Below is a small trained network, with its code and all its weights. Each question gives an input and a target symbol and asks what happens when units are switched off, that is, made to give their printed mean instead of their output.

import numpy as np


def w(rows, s, z=0):
    codes = np.array(rows[::2]) - 128.0
    scale = np.full(codes.shape[1], s)
    scale[-1] = z or s
    return codes * scale


def norm(h):
    return h / np.sqrt((h * h).mean(-1, keepdims=True) + 1e-5)


def f(y):
    return np.maximum(y, 0)


def softmax(a):
    e = np.exp(a - a.max(-1, keepdims=True))
    return e / e.sum(-1, keepdims=True)


def log_softmax(a):
    a = a - a.max(-1, keepdims=True)
    return a - np.log(np.exp(a).sum(-1, keepdims=True))


def net(x, mask):
    ids = ['αβγεζηθλξπστφψω'.index(c) for c in x.split()]
    T = len(ids)
    res = E[ids] + P[:T]
    u = 0
    for l in range(2):
        q, k, v = (norm(res) @ M[l].T for M in (Q, K, V))
        z = softmax(np.where(np.tri(T) > 0, q @ k.T / 3**0.5, -1e9)) @ v
        res = res + np.where(mask[u], z, O[l][:, -1]) @ O[l][:, :-1]
        u += 1
        y = f(norm(res) @ A[l][:, :-1].T + A[l][:, -1])
        res = res + np.where(mask[u : u + 4], y, B[l][:, -1]) @ B[l][:, :-1]
        u += 4
    return log_softmax(norm(res)[-1] @ U[:, :-1].T + U[:, -1])


Q, K, V, O, A, B = {}, {}, {}, {}, {}, {}
E = w([
[142,139,145,108,106],'α',
[154,123,169,90,81],'β',
[118,153,153,131,121],'γ',
[134,121,164,120,107],'ε',
[118,130,149,129,117],'ζ',
[130,138,152,100,81],'η',
[129,133,134,119,127],'θ',
[106,155,148,125,121],'λ',
[87,143,212,190,245],'ξ',
[105,127,137,131,125],'π',
[94,134,161,138,113],'σ',
[79,111,113,78,167],'τ',
[103,226,246,143,86],'φ',
[80,135,153,141,112],'ψ',
[122,91,56,95,147],'ω',
],0.013)
P = w([
[131,139,80,151,153],'0',
[254,143,121,75,128],'1',
[85,68,112,149,2],'2',
[220,161,120,75,134],'3',
[89,72,106,152,25],'4',
[216,164,120,74,137],'5',
[94,81,101,151,35],'6',
[210,168,124,76,142],'7',
[94,78,100,154,43],'8',
[214,175,126,76,150],'9',
],0.0091)
Q[0] = w([
[1,103,91,234,15],'0.h1',
[218,128,159,64,191],'0.h1',
[143,160,251,62,199],'0.h1',
],0.006)
K[0] = w([
[150,208,144,254,145],'0.h1',
[79,115,102,26,132],'0.h1',
[42,13,138,83,121],'0.h1',
],0.0066)
V[0] = w([
[168,121,107,170,121],'0.h1',
[144,82,227,111,86],'0.h1',
[82,120,127,2,186],'0.h1',
],0.0062)
O[0] = w([
[188,161,181,121,90,124],'0.h1',
[135,116,200,131,50,255],'0.h1',
[2,156,167,112,93,107],'0.h1',
],0.0071,0.00035)
A[0] = w([
[154,143,228,236,132,132],'0.n1',
[71,205,206,41,180,1],'0.n2',
[191,71,135,131,210,235],'0.n3',
[46,27,2,84,116,56],'0.n4',
],0.006,0.0028)
B[0] = w([
[157,160,124,111,15,186],'0.n1',
[171,2,178,42,46,251],'0.n2',
[199,43,229,100,57,208],'0.n3',
[197,156,194,167,72,248],'0.n4',
],0.007,0.0032)
Q[1] = w([
[123,133,107,32,197],'1.h1',
[202,196,173,7,143],'1.h1',
[92,108,93,186,112],'1.h1',
],0.013)
K[1] = w([
[121,77,184,74,3],'1.h1',
[152,150,252,131,75],'1.h1',
[171,107,27,131,145],'1.h1',
],0.013)
V[1] = w([
[61,130,251,136,138],'1.h1',
[166,74,157,162,148],'1.h1',
[135,49,144,89,33],'1.h1',
],0.013)
O[1] = w([
[132,152,247,152,177,138],'1.h1',
[72,146,99,193,209,163],'1.h1',
[105,52,95,106,205,250],'1.h1',
],0.011)
A[1] = w([
[146,97,123,95,209,148],'1.n1',
[195,50,97,210,129,1],'1.n2',
[124,70,144,173,70,140],'1.n3',
[118,133,2,82,111,85],'1.n4',
],0.0094,0.0049)
B[1] = w([
[83,239,104,169,54,254],'1.n1',
[239,44,192,254,39,163],'1.n2',
[136,63,142,57,205,163],'1.n3',
[160,238,229,69,245,162],'1.n4',
],0.0087,0.0085)
U = w([
[118,215,91,98,116,196],'α',
[180,152,98,132,198,51],'β',
[28,54,121,46,145,134],'γ',
[114,188,224,189,193,67],'ε',
[143,144,95,88,222,74],'ζ',
[166,153,242,65,53,149],'η',
[135,189,98,98,135,155],'θ',
[117,109,116,145,97,122],'λ',
[199,105,67,10,72,3],'ξ',
[232,33,119,168,117,104],'π',
[106,145,67,100,74,126],'σ',
[39,147,124,190,29,172],'τ',
[195,187,92,113,164,145],'φ',
[153,206,115,116,1,237],'ψ',
[49,125,74,213,155,37],'ω',
],0.0094,0.0025)

Each question gives the input, a string of symbols that net reads in full, and the target symbol t.
The units are the heads (3 rows each of Q, K, V and O) and the neurons (one row each of A and B). Each row of codes is followed by its name. A weight is (code - 128) times the scale printed after its matrix; where a second scale follows, it is the last column's (O, A, B and U).
mask holds one flag per unit, layer by layer, with each layer's heads first. A switched-off unit (its flag False) gives its mean, the last column of its rows in O or B, instead of its output. The means were averaged over made-up inputs and are rounded, as every weight is.
A unit's drop is (log p(t) with every unit on - log p(t) with that unit switched off) / (log p(t) with every unit on - log p(t) with every unit switched off).
The circuit of an input: a set's keep is (log p(t) with only the set's units on - log p(t) with every unit switched off) / (log p(t) with every unit on - log p(t) with every unit switched off). Starting from all 10 units, units are removed one at a time, each time the one whose removal leaves the highest keep (on an exact tie, the one counted first), for as long as the keep stays at least 0.8.
units of the circuit, in order: the units of the circuit, biggest drop first
unit that matters most: the unit with the biggest drop
top k neurons: the k neurons with the biggest drops, biggest first
k most important neurons of layer l: the k neurons of layer l with the biggest drops, biggest first
drop of u: that unit's drop, to one decimal
input η ε ε ε, target π: 2 most important neurons of layer 0 => 0.n3, 0.n2
input λ τ ε η τ, target ψ: units of the circuit, in order => 0.n4, 1.h1, 0.h1
input ψ ψ η α ζ ε τ α, target γ: units of the circuit, in order => 0.h1, 1.h1
input α ε τ λ λ λ ξ λ ε η, target ε: units of the circuit, in order => 1.h1
input η γ η σ, target τ: units of the circuit, in order => 1.n1, 1.n4
input φ ξ ε σ ζ ε β ζ, target ε: top 3 neurons => 0.n2, 0.n1, 1.n2
input σ ω η λ λ, target ω: top 4 neurons => 0.n3, 0.n4, 0.n2, 0.n1
input ε τ τ, target π: top 2 neurons => 1.n2, 0.n3
input τ ε ε τ τ ε τ λ γ, target η: units of the circuit, in order => 0.h1, 1.h1
input π ξ τ ε τ η π ε ε λ, target γ: units of the circuit, in order => 0.h1, 0.n2, 1.h1
input ψ λ θ ξ ε η ε ε σ ε, target ε: units of the circuit, in order => 1.h1, 1.n1
input ε σ β τ ε θ τ λ, target γ: units of the circuit, in order => 0.n2, 0.h1, 1.h1
input ε ξ ε ε ε ω λ ε π, target π: top 2 neurons => 1.n2, 0.n1
input ξ β η ω ε σ π, target ε: unit that matters most => 0.n4
input η γ σ φ σ γ ε ε η, target ξ: top 4 neurons => 0.n2, 0.n3, 0.n4, 0.n1
input η ψ σ σ ε, target ξ: top 2 neurons => 0.n2, 0.n3
input σ ε ε τ ζ ξ ε π τ σ, target γ: top 2 neurons => 0.n2, 0.n4
input ε ψ ε σ σ ψ ε ε ξ, target π: top 2 neurons => 0.n1, 1.n2
input ε β λ, target π: drop of 0.h1 => 1.2
input η ψ ε θ τ λ α σ ξ, target ξ: unit that matters most => 1.h1
input λ α σ β ζ π λ σ ζ, target ψ: drop of 0.n2 => 0.3
input η ε σ, target ξ: drop of 1.n2 => 0.0
input σ η ε β ξ ζ, target ε: drop of 1.h1 => 1.7
